[[148 105 105 107 143]
 [115 141 142 141 118]
 [115 143 144 143 118]
 [110 148 148 147 114]
 [135 120 120 120 134]]
=>
[[115 141 142]
 [115 143 144]]

[[132 105 132]
 [122 117 127]
 [131 135 115]
 [126 108 130]
 [119 142 134]]
=>
[[122 117 127]
 [131 135 115]]

[[108 109 113]
 [158 156 151]
 [110 111 114]
 [107 108 112]
 [101 102 107]]
=>
[[158 156 151]
 [110 111 114]]

[[118 154 125]
 [121 109 130]
 [112 134 128]]
=>
[[121 109 130]
 [112 134 128]]

[[119 105 132 123]
 [135 134  98 130]
 [137 110 113 101]
 [111 142 133 130]]
=>
[[135 134  98]
 [137 110 113]]

[[129 102 139 149 152]
 [124 123 125 124 116]
 [132 120 118 128 135]]
=>
[[124 123 125]
 [132 120 118]]

[[143 143 113 143]
 [149 149 111 149]
 [132 132 124 132]
 [131 132 125 132]
 [118 118 138 118]]
=>
[[149 149 111]
 [132 132 124]]

[[111 122 139 151 147]
 [111 130 131 137 134]
 [111 136 128 135 128]
 [111 127 122 124 116]]
=>
[[111 130 131]
 [111 136 128]]

[[119 129 145 117 140]
 [117 128 136 112 137]
 [120 130 150 104 133]
 [142 127 156 112 123]]
=>
[[117 128 136]
 [120 130 150]]
---
[[136 135 142]
 [139 149 131]
 [111 129 130]
 [136 134 114]]
=>
[[142 135 136]
 [131 149 139]
 [130 129 111]
 [114 134 136]]

[[103 113 119 154 111 132 149 151]
 [110 148 123 106 128 136 122 103]]
=>
[[151 149 132 111 154 119 113 103]
 [103 122 136 128 106 123 148 110]]

[[125 120 133 127 151]
 [131 120 128 126 125]
 [117 131 127 138 116]]
=>
[[151 127 133 120 125]
 [125 126 128 120 131]
 [116 138 127 131 117]]

[[127 120 106 117 125 123 116 126 123 124 120 124 109]
 [124 127 143 125 122 123 128 124 130 125 117 128 136]
 [118 147 143 111 128 124 138 121 127 122 133 150 144]
 [103 116 124 112 113 107 125 111 138 109 111 123 126]
 [137 145 124 144 144 145 109 148 138 143 144 149 130]
 [116 112 139 109 113 112 142 117 120 106 107 113 117]
 [120 125 108 119 126 119 126 121 131 111 122 128 147]]
=>
[[109 124 120 124 123 126 116 123 125 117 106 120 127]
 [136 128 117 125 130 124 128 123 122 125 143 127 124]
 [144 150 133 122 127 121 138 124 128 111 143 147 118]
 [126 123 111 109 138 111 125 107 113 112 124 116 103]
 [130 149 144 143 138 148 109 145 144 144 124 145 137]
 [117 113 107 106 120 117 142 112 113 109 139 112 116]
 [147 128 122 111 131 121 126 119 126 119 108 125 120]]

[[133 119 119 118]
 [114 135 136 133]
 [135 117 120 113]
 [123 129 128 131]
 [121 128 126 129]
 [102 141 143 137]]
=>
[[118 119 119 133]
 [133 136 135 114]
 [113 120 117 135]
 [131 128 129 123]
 [129 126 128 121]
 [137 143 141 102]]

[[132 140 147 129 126]
 [108 132 141 121 131]
 [132 130 145 124 145]
 [132 128 137 116 152]
 [101 132 127 141 126]
 [129 143 136 117 129]
 [137 117 139 118 140]
 [137 136 122 112 118]
 [129 123 147 108 115]
 [120 130 115 112 146]]
=>
[[126 129 147 140 132]
 [131 121 141 132 108]
 [145 124 145 130 132]
 [152 116 137 128 132]
 [126 141 127 132 101]
 [129 117 136 143 129]
 [140 118 139 117 137]
 [118 112 122 136 137]
 [115 108 147 123 129]
 [146 112 115 130 120]]

[[121 152]
 [111 125]]
=>
[[152 121]
 [125 111]]
---
[[133 123 133 134 148]
 [134 135 134 144 148]
 [139 137 139 153 150]
 [129 126 129 130 135]
 [123 129 123 125 144]]
=>
[[144 125 123 129 123]
 [135 130 129 126 129]
 [150 153 139 137 139]
 [148 144 134 135 134]
 [148 134 133 123 133]]

[[127 131 144 129 147 118 120 120 114]
 [128 127 143 133 146 131 123 119 120]
 [126 130 150 124 156 108 116 123 132]]
=>
[[132 123 116 108 156 124 150 130 126]
 [120 119 123 131 146 133 143 127 128]
 [114 120 120 118 147 129 144 131 127]]

[[127 131 123 124 121 122]
 [127 128 127 129 126 127]
 [133 121 130 132 127 131]
 [127 129 126 131 126 127]
 [125 125 119 121 118 118]
 [120 139 106 115 104 109]
 [129 127 131 135 134 131]
 [131 127 136 131 135 141]
 [126 129 123 124 124 123]]
=>
[[123 124 124 123 129 126]
 [141 135 131 136 127 131]
 [131 134 135 131 127 129]
 [109 104 115 106 139 120]
 [118 118 121 119 125 125]
 [127 126 131 126 129 127]
 [131 127 132 130 121 133]
 [127 126 129 127 128 127]
 [122 121 124 123 131 127]]

[[129 124 113 127 124 116]
 [113 108 157 126 146 142]
 [150 131 121 100 122 131]
 [113 109 152 131 121 151]
 [132 130 122 144 114 135]
 [145 146 122 103 135 124]
 [149 152 118 142 120 109]
 [126 136 135 138 101 147]]
=>
[[147 101 138 135 136 126]
 [109 120 142 118 152 149]
 [124 135 103 122 146 145]
 [135 114 144 122 130 132]
 [151 121 131 152 109 113]
 [131 122 100 121 131 150]
 [142 146 126 157 108 113]
 [116 124 127 113 124 129]]

[[140 118 153 128]
 [139 117 154 125]
 [107 117 139 138]
 [119 109 132 149]
 [133 118 138 151]
 [106 125 150 129]]
=>
[[129 150 125 106]
 [151 138 118 133]
 [149 132 109 119]
 [138 139 117 107]
 [125 154 117 139]
 [128 153 118 140]]

[[144 120 125 146 137 140 146 115 145 139 120 126 118 141 139]
 [143 112 115 114 140 151 133 138 140 110 117 113 115 131 113]
 [109 142 149 146 115 118 124 131 108 147 108 145 143 126 146]
 [116 144 141 123 111 112 111 136 126 135 144 144 144 125 136]
 [123 121 120 141 139 145 137 141 115 125 111 126 119 136 132]
 [113 137 140 134 138 140 123 146 109 123 112 137 115 139 140]]
=>
[[140 139 115 137 112 123 109 146 123 140 138 134 140 137 113]
 [132 136 119 126 111 125 115 141 137 145 139 141 120 121 123]
 [136 125 144 144 144 135 126 136 111 112 111 123 141 144 116]
 [146 126 143 145 108 147 108 131 124 118 115 146 149 142 109]
 [113 131 115 113 117 110 140 138 133 151 140 114 115 112 143]
 [139 141 118 126 120 139 145 115 146 140 137 146 125 120 144]]
